Here is a tiny trained network, its code and every weight. The questions are about switching its units off for an input and a target symbol, where a switched-off unit gives its printed mean instead of its output.

import numpy as np


def w(rows, s, z=0):
    codes = np.array(rows[::2]) - 128.0
    scale = np.full(codes.shape[1], s)
    scale[-1] = z or s
    return codes * scale


def norm(h):
    return h / np.sqrt((h * h).mean(-1, keepdims=True) + 1e-5)


def f(y):
    return np.maximum(y, 0)


def softmax(a):
    e = np.exp(a - a.max(-1, keepdims=True))
    return e / e.sum(-1, keepdims=True)


def log_softmax(a):
    a = a - a.max(-1, keepdims=True)
    return a - np.log(np.exp(a).sum(-1, keepdims=True))


def net(x, mask):
    ids = ['ΓΣαβδεζηθλξπτφ'.index(c) for c in x.split()]
    T = len(ids)
    res = E[ids] + P[:T]
    u = 0
    for l in range(2):
        r = norm(res)
        for j in range(2):
            rows = slice(4 * j, 4 * j + 4)
            q, k, v = (r @ M[l][rows].T for M in (Q, K, V))
            z = softmax(np.where(np.tri(T) > 0, q @ k.T / 4**0.5, -1e9)) @ v
            o = O[l][rows]
            res = res + np.where(mask[u + j], z, o[:, -1]) @ o[:, :-1]
        u += 2
        y = f(norm(res) @ A[l][:, :-1].T + A[l][:, -1])
        res = res + np.where(mask[u : u + 4], y, B[l][:, -1]) @ B[l][:, :-1]
        u += 4
    return log_softmax(norm(res)[-1] @ U[:, :-1].T + U[:, -1])


Q, K, V, O, A, B = {}, {}, {}, {}, {}, {}
E = w([
[32,74,94,107,121,173,115,138],'Γ',
[212,28,91,199,91,134,144,48],'Σ',
[219,143,228,142,191,127,53,82],'α',
[84,142,86,243,65,165,235,47],'β',
[171,94,215,73,132,119,70,60],'δ',
[128,165,224,79,120,153,50,133],'ε',
[115,70,120,73,126,176,58,8],'ζ',
[2,109,196,68,191,57,86,132],'η',
[199,99,147,127,98,228,97,37],'θ',
[123,18,137,95,201,107,60,13],'λ',
[76,27,89,199,190,172,123,99],'ξ',
[177,179,244,124,219,97,67,173],'π',
[112,113,218,120,229,41,81,200],'τ',
[140,126,243,125,161,148,166,150],'φ',
],0.007)
P = w([
[153,130,110,99,129,114,194,142],'0',
[111,132,190,130,106,150,144,114],'1',
[140,121,183,150,142,185,173,137],'2',
[107,165,166,173,140,151,165,88],'3',
[87,192,96,126,126,157,90,115],'4',
[126,108,149,59,96,129,149,126],'5',
[152,169,85,86,191,136,175,135],'6',
[162,113,88,125,124,138,95,208],'7',
[124,160,89,175,65,197,7,143],'8',
[174,79,138,148,190,111,166,139],'9',
[96,78,196,178,175,80,135,95],'10',
],0.018)
Q[0] = w([
[104,141,104,110,109,119,102,174],'L0H0',
[133,119,120,134,150,165,145,130],'L0H0',
[146,127,110,124,126,117,160,137],'L0H0',
[134,128,96,144,146,112,140,145],'L0H0',
[125,136,75,142,115,105,48,163],'L0H1',
[204,135,60,141,201,135,164,178],'L0H1',
[87,177,120,252,95,193,38,132],'L0H1',
[134,64,181,219,131,85,110,145],'L0H1',
],0.014)
K[0] = w([
[102,110,179,145,110,145,129,82],'L0H0',
[150,116,119,93,152,159,136,98],'L0H0',
[128,128,106,141,150,145,131,117],'L0H0',
[109,152,132,150,163,142,121,122],'L0H0',
[87,150,134,110,67,136,61,103],'L0H1',
[73,235,86,153,207,100,115,36],'L0H1',
[113,122,120,70,49,64,113,115],'L0H1',
[186,127,4,63,139,89,100,202],'L0H1',
],0.013)
V[0] = w([
[91,150,149,164,79,2,136,94],'L0H0',
[129,200,96,35,93,59,103,166],'L0H0',
[81,186,206,177,199,165,156,122],'L0H0',
[114,226,131,172,232,146,100,24],'L0H0',
[251,157,115,117,63,167,97,27],'L0H1',
[193,251,223,160,83,51,142,161],'L0H1',
[209,99,103,228,219,26,111,132],'L0H1',
[156,166,71,189,75,208,227,187],'L0H1',
],0.0081)
O[0] = w([
[146,82,78,118,129,162,158,138,5],'L0H0',
[131,106,117,109,174,96,168,230,33],'L0H0',
[224,95,123,130,163,157,104,60,235],'L0H0',
[141,83,180,68,101,103,109,112,167],'L0H0',
[136,142,215,139,42,6,180,92,188],'L0H1',
[135,51,144,192,94,107,78,213,99],'L0H1',
[155,140,135,102,19,215,83,129,38],'L0H1',
[177,189,73,199,148,79,54,76,149],'L0H1',
],0.011,0.0032)
A[0] = w([
[75,121,102,144,125,211,110,130,179],'L0N0',
[197,106,146,83,134,98,141,132,210],'L0N1',
[151,127,83,167,67,133,176,101,69],'L0N2',
[141,58,196,108,2,207,53,133,3],'L0N3',
],0.0093,0.0038)
B[0] = w([
[171,141,231,157,133,118,165,157,202],'L0N0',
[1,139,130,204,87,162,111,53,253],'L0N1',
[97,41,169,127,142,247,136,125,153],'L0N2',
[254,80,117,105,216,98,185,58,245],'L0N3',
],0.009,0.0048)
Q[1] = w([
[100,172,24,80,106,135,150,216],'L1H0',
[188,133,32,97,1,110,86,186],'L1H0',
[91,240,53,75,87,121,174,189],'L1H0',
[137,123,131,168,126,132,137,55],'L1H0',
[120,162,39,49,14,88,64,190],'L1H1',
[200,135,224,140,138,169,150,45],'L1H1',
[148,115,160,178,129,122,194,156],'L1H1',
[169,127,215,166,182,111,72,72],'L1H1',
],0.0086)
K[1] = w([
[140,29,218,172,149,178,152,19],'L1H0',
[85,97,154,65,225,96,114,46],'L1H0',
[156,103,162,197,186,190,83,36],'L1H0',
[109,199,129,132,114,129,171,213],'L1H0',
[137,43,242,165,228,161,70,29],'L1H1',
[157,137,38,191,90,119,171,204],'L1H1',
[120,149,76,29,161,100,69,121],'L1H1',
[143,97,49,167,124,108,254,126],'L1H1',
],0.0075)
V[1] = w([
[76,212,205,187,127,192,82,214],'L1H0',
[194,29,131,25,155,185,71,71],'L1H0',
[13,109,97,87,172,134,138,143],'L1H0',
[55,106,119,89,123,89,221,75],'L1H0',
[134,187,225,61,121,80,58,196],'L1H1',
[156,254,202,84,165,102,66,139],'L1H1',
[91,232,96,80,151,174,130,64],'L1H1',
[162,181,113,145,215,44,213,185],'L1H1',
],0.009)
O[1] = w([
[171,87,8,74,113,112,159,162,141],'L1H0',
[121,99,155,179,163,198,187,96,2],'L1H0',
[206,151,133,132,94,165,133,168,76],'L1H0',
[122,188,152,125,101,157,115,139,138],'L1H0',
[127,142,147,109,152,97,194,100,36],'L1H1',
[93,133,135,122,169,94,184,109,97],'L1H1',
[113,129,140,99,209,141,104,156,117],'L1H1',
[52,62,162,111,129,176,148,168,233],'L1H1',
],0.015,0.0076)
A[1] = w([
[173,250,211,93,159,154,134,155,20],'L1N0',
[73,66,81,142,82,67,127,183,2],'L1N1',
[154,81,209,110,134,79,136,153,129],'L1N2',
[118,136,124,209,82,108,148,56,221],'L1N3',
],0.011,0.0032)
B[1] = w([
[101,32,28,122,97,163,142,2,240],'L1N0',
[70,185,82,218,118,221,126,49,231],'L1N1',
[118,117,106,145,116,83,193,135,225],'L1N2',
[187,171,180,84,155,110,119,216,254],'L1N3',
],0.012,0.0055)
U = w([
[90,141,146,91,164,179,138,221,193],'Γ',
[194,192,91,152,127,78,49,121,154],'Σ',
[134,197,212,190,118,74,185,94,168],'α',
[83,88,158,204,108,165,13,128,4],'β',
[175,213,136,101,25,122,122,148,225],'δ',
[69,108,122,155,27,110,154,154,127],'ε',
[82,144,191,14,83,180,173,78,104],'ζ',
[205,107,157,105,108,206,126,192,175],'η',
[78,179,141,89,142,47,203,113,184],'θ',
[167,198,105,103,124,214,123,25,89],'λ',
[138,200,88,123,254,105,177,123,192],'ξ',
[182,56,186,162,86,59,162,88,70],'π',
[211,88,74,149,129,88,180,140,178],'τ',
[36,65,82,208,106,101,128,111,3],'φ',
],0.0078,0.0036)

Each question gives the input, a string of symbols that net reads in full, and the target symbol t.
The units are the heads (4 rows each of Q, K, V and O) and the neurons (one row each of A and B). Each row of codes is followed by its name. A weight is (code - 128) times the scale printed after its matrix; where a second scale follows, it is the last column's (O, A, B and U).
mask holds one flag per unit, layer by layer, with each layer's heads first. A switched-off unit (its flag False) gives its mean, the last column of its rows in O or B, instead of its output. The means were averaged over made-up inputs and are rounded, as every weight is.
A unit's drop is (log p(t) with every unit on - log p(t) with that unit switched off) / (log p(t) with every unit on - log p(t) with every unit switched off).
The circuit of an input: a set's keep is (log p(t) with only the set's units on - log p(t) with every unit switched off) / (log p(t) with every unit on - log p(t) with every unit switched off). Starting from all 12 units, units are removed one at a time, each time the one whose removal leaves the highest keep (on an exact tie, the one counted first), for as long as the keep stays at least 0.8.
circuit, biggest first: the units of the circuit, biggest drop first
top k neurons: the k neurons with the biggest drops, biggest first
heads that matter: for each layer, one digit per head in row order, 1 if its drop is at least 0.15 and else 0, layers parted by /
input λ λ λ α φ η, target λ: heads that matter	01 / 11
input η λ α θ ξ, target ζ: circuit, biggest first	(L0H1)
input η δ β Γ η η φ θ, target η: circuit, biggest first	(L0H0; L1H0; L0H1)
input λ λ β, target λ: heads that matter	01 / 11
input η π β λ Σ ζ ε τ β ξ α, target η: heads that matter	11 / 00
input η ξ β θ τ, target λ: heads that matter	11 / 10
input π ξ δ λ, target π: heads that matter	01 / 11
input φ β ζ τ τ φ ξ α λ, target φ: heads that matter	01 / 10
input λ ζ φ Σ Σ α β δ λ τ, target λ: circuit, biggest first	(L1H0; L0H0; L1N0)
input λ λ Σ Γ θ ε, target λ: circuit, biggest first	(L1H0; L1N0; L0H1; L1H1)
input δ λ α, target δ: heads that matter	11 / 10
input α α φ τ η λ, target α: top 2 neurons	(L0N3; L1N3)
input β λ α β, target β: top 2 neurons	(L0N2; L0N1)
input ε θ Γ ε, target ε: circuit, biggest first	(L1H1; L0H0; L0H1)
input Σ α Σ Γ ξ, target Σ: top 2 neurons	(L0N2; L0N3)
input ξ Σ α α β α α Γ, target ξ: circuit, biggest first	(L0H1; L1H1)
input β η φ ξ, target Σ: circuit, biggest first	(L0H1)
input λ α η Σ ξ λ, target λ: top 2 neurons	(L1N0; L0N3)
input τ η β τ Σ θ β λ β ζ, target τ: circuit, biggest first	(L0H1; L1H0; L0H0)
input λ ξ π ξ λ Σ Γ α η λ, target λ: circuit, biggest first	(L0H1; L1H0)
input ξ α β, target λ: heads that matter	01 / 00
input ξ τ η ξ φ φ δ λ Γ η, target ξ: circuit, biggest first	(L0H1; L1H1)
input δ λ λ β ξ λ, target δ: circuit, biggest first	(L1H0; L0H0)
input π Γ η, target π: circuit, biggest first	(L0H1; L0N3; L1H1)
input α λ τ Γ, target α: circuit, biggest first	(L0H1; L1H0; L0N3; L1H1)
input τ τ β, target η: circuit, biggest first	(L0H1)
input α φ α θ β Γ, target π: circuit, biggest first	(L0H1; L0N3)
input φ ε Σ τ τ, target φ: top 2 neurons	(L1N1; L0N3)
input θ Σ λ λ θ Γ δ Σ π ξ, target θ: heads that matter	11 / 01
